Below is a small trained network, with its code and all its weights. Each question gives an input and a class and asks what happens when units are switched off, that is, made to give their printed mean instead of their output.

import numpy as np


def w(rows, s, z=0):
    codes = np.array(rows[::2]) - 128.0
    scale = np.full(codes.shape[1], s)
    scale[-1] = z or s
    return codes * scale


def f(y):
    return np.maximum(y, 0)


def log_softmax(a):
    a = a - a.max(-1, keepdims=True)
    return a - np.log(np.exp(a).sum(-1, keepdims=True))


def net(x, mask):
    res = np.array(x, float).reshape(1, 8) / 4 @ E
    y = f(res @ A[0][:, :-1].T + A[0][:, -1])
    res = res + np.where(mask, y, B[0][:, -1]) @ B[0][:, :-1]
    return log_softmax(res[-1] @ U[:, :-1].T + U[:, -1])


A, B = {}, {}
E = w([
[72,188,155,90,137,70,90,223],'x0',
[144,130,200,136,247,178,192,126],'x1',
[95,85,148,92,150,95,76,75],'x2',
[242,152,172,118,99,53,160,140],'x3',
[134,176,115,94,190,66,122,171],'x4',
[161,84,172,24,148,166,94,193],'x5',
[102,142,156,185,137,59,162,93],'x6',
[156,54,44,129,161,48,72,118],'x7',
],0.011)
A[0] = w([
[170,69,140,144,89,103,113,96,254],'neuron 1',
[122,120,85,155,165,85,154,101,165],'neuron 2',
[137,134,130,167,190,69,150,100,165],'neuron 3',
[79,214,162,178,118,150,163,135,161],'neuron 4',
[172,146,167,121,187,247,177,131,224],'neuron 5',
[173,122,162,107,118,90,119,123,160],'neuron 6',
[193,150,183,125,100,131,191,136,153],'neuron 7',
[53,85,77,106,137,89,108,121,232],'neuron 8',
],0.014,0.0039)
B[0] = w([
[178,72,127,165,103,165,136,126,207],'neuron 1',
[149,124,109,178,174,115,137,68,190],'neuron 2',
[93,143,157,233,211,120,156,104,200],'neuron 3',
[52,188,115,141,52,130,213,100,222],'neuron 4',
[144,134,104,11,167,124,152,104,254],'neuron 5',
[172,140,174,150,114,121,96,216,180],'neuron 6',
[167,185,159,91,122,112,147,188,216],'neuron 7',
[76,121,126,175,125,152,64,109,216],'neuron 8',
],0.011,0.018)
U = w([
[35,128,121,97,114,103,21,164,242],'0',
[73,161,136,113,48,105,251,118,183],'1',
[195,155,227,105,120,74,159,189,124],'2',
[124,32,102,126,49,169,90,78,103],'3',
[89,114,207,148,207,129,163,87,7],'4',
[139,112,126,9,195,171,164,96,180],'5',
[184,119,47,163,121,69,145,95,82],'6',
],0.012,0.0018)

Each question gives the input, the list of numbers given to net, and the class t.
The units are the neurons (one row each of A and B). Each row of codes is followed by its name. A weight is (code - 128) times the scale printed after its matrix; where a second scale follows, it is the last column's (A, B and U).
mask holds one flag per neuron, in row order. A switched-off neuron (its flag False) gives its mean, the last column of its row in B, instead of its output. The means were averaged over made-up inputs and are rounded, as every weight is.
A unit's drop is (log p(t) with every unit on - log p(t) with that unit switched off) / (log p(t) with every unit on - log p(t) with every unit switched off).
The circuit of an input: a set's keep is (log p(t) with only the set's units on - log p(t) with every unit switched off) / (log p(t) with every unit on - log p(t) with every unit switched off). Starting from all 8 units, units are removed one at a time, each time the one whose removal leaves the highest keep (on an exact tie, the one counted first), for as long as the keep stays at least 0.8.
circuit, biggest first: the units of the circuit, biggest drop first
unit that matters most: the unit with the biggest drop
k most important neurons: the k neurons with the biggest drops, biggest first
drop when u is switched off: that unit's drop, to one decimal
input [8,3,6,-3,-3,8,-7,2], class 0: unit that matters most -> neuron 8
input [6,-2,8,0,6,-7,2,6], class 4: 2 most important neurons -> (neuron 3; neuron 2)
input [-8,5,-3,-6,-2,-5,0,2], class 5: 2 most important neurons -> (neuron 5; neuron 8)
input [-7,-8,7,3,-1,0,6,6], class 3: 2 most important neurons -> (neuron 1; neuron 8)
input [-1,-6,2,2,5,-7,-3,-1], class 6: 2 most important neurons -> (neuron 4; neuron 2)
input [-5,-4,8,4,0,7,-5,1], class 3: 2 most important neurons -> (neuron 7; neuron 1)
input [1,-6,8,6,1,-3,-5,-4], class 2: 3 most important neurons -> (neuron 6; neuron 8; neuron 4)
input [-7,-8,2,3,-5,-4,-4,-6], class 3: 2 most important neurons -> (neuron 1; neuron 4)
input [6,-1,-5,-4,2,-4,0,5], class 0: 2 most important neurons -> (neuron 8; neuron 1)
input [-5,-6,-1,-4,7,5,1,0], class 0: 3 most important neurons -> (neuron 1; neuron 2; neuron 8)
input [0,-7,-4,8,0,3,-8,7], class 2: 2 most important neurons -> (neuron 6; neuron 8)
input [-1,1,1,0,-6,-4,-8,2], class 3: 2 most important neurons -> (neuron 7; neuron 5)
input [-1,0,7,-1,-6,-4,4,8], class 3: 3 most important neurons -> (neuron 1; neuron 8; neuron 7)
input [4,-6,8,6,-5,-1,-7,5], class 3: circuit, biggest first -> (neuron 1)
input [1,-5,6,0,-6,-3,0,-4], class 3: drop when neuron 7 is switched off -> 0.1
input [7,8,7,-8,4,-2,-5,-5], class 5: drop when neuron 5 is switched off -> 2.1
input [2,-6,0,-1,-7,-2,4,1], class 3: drop when neuron 6 is switched off -> 0.0
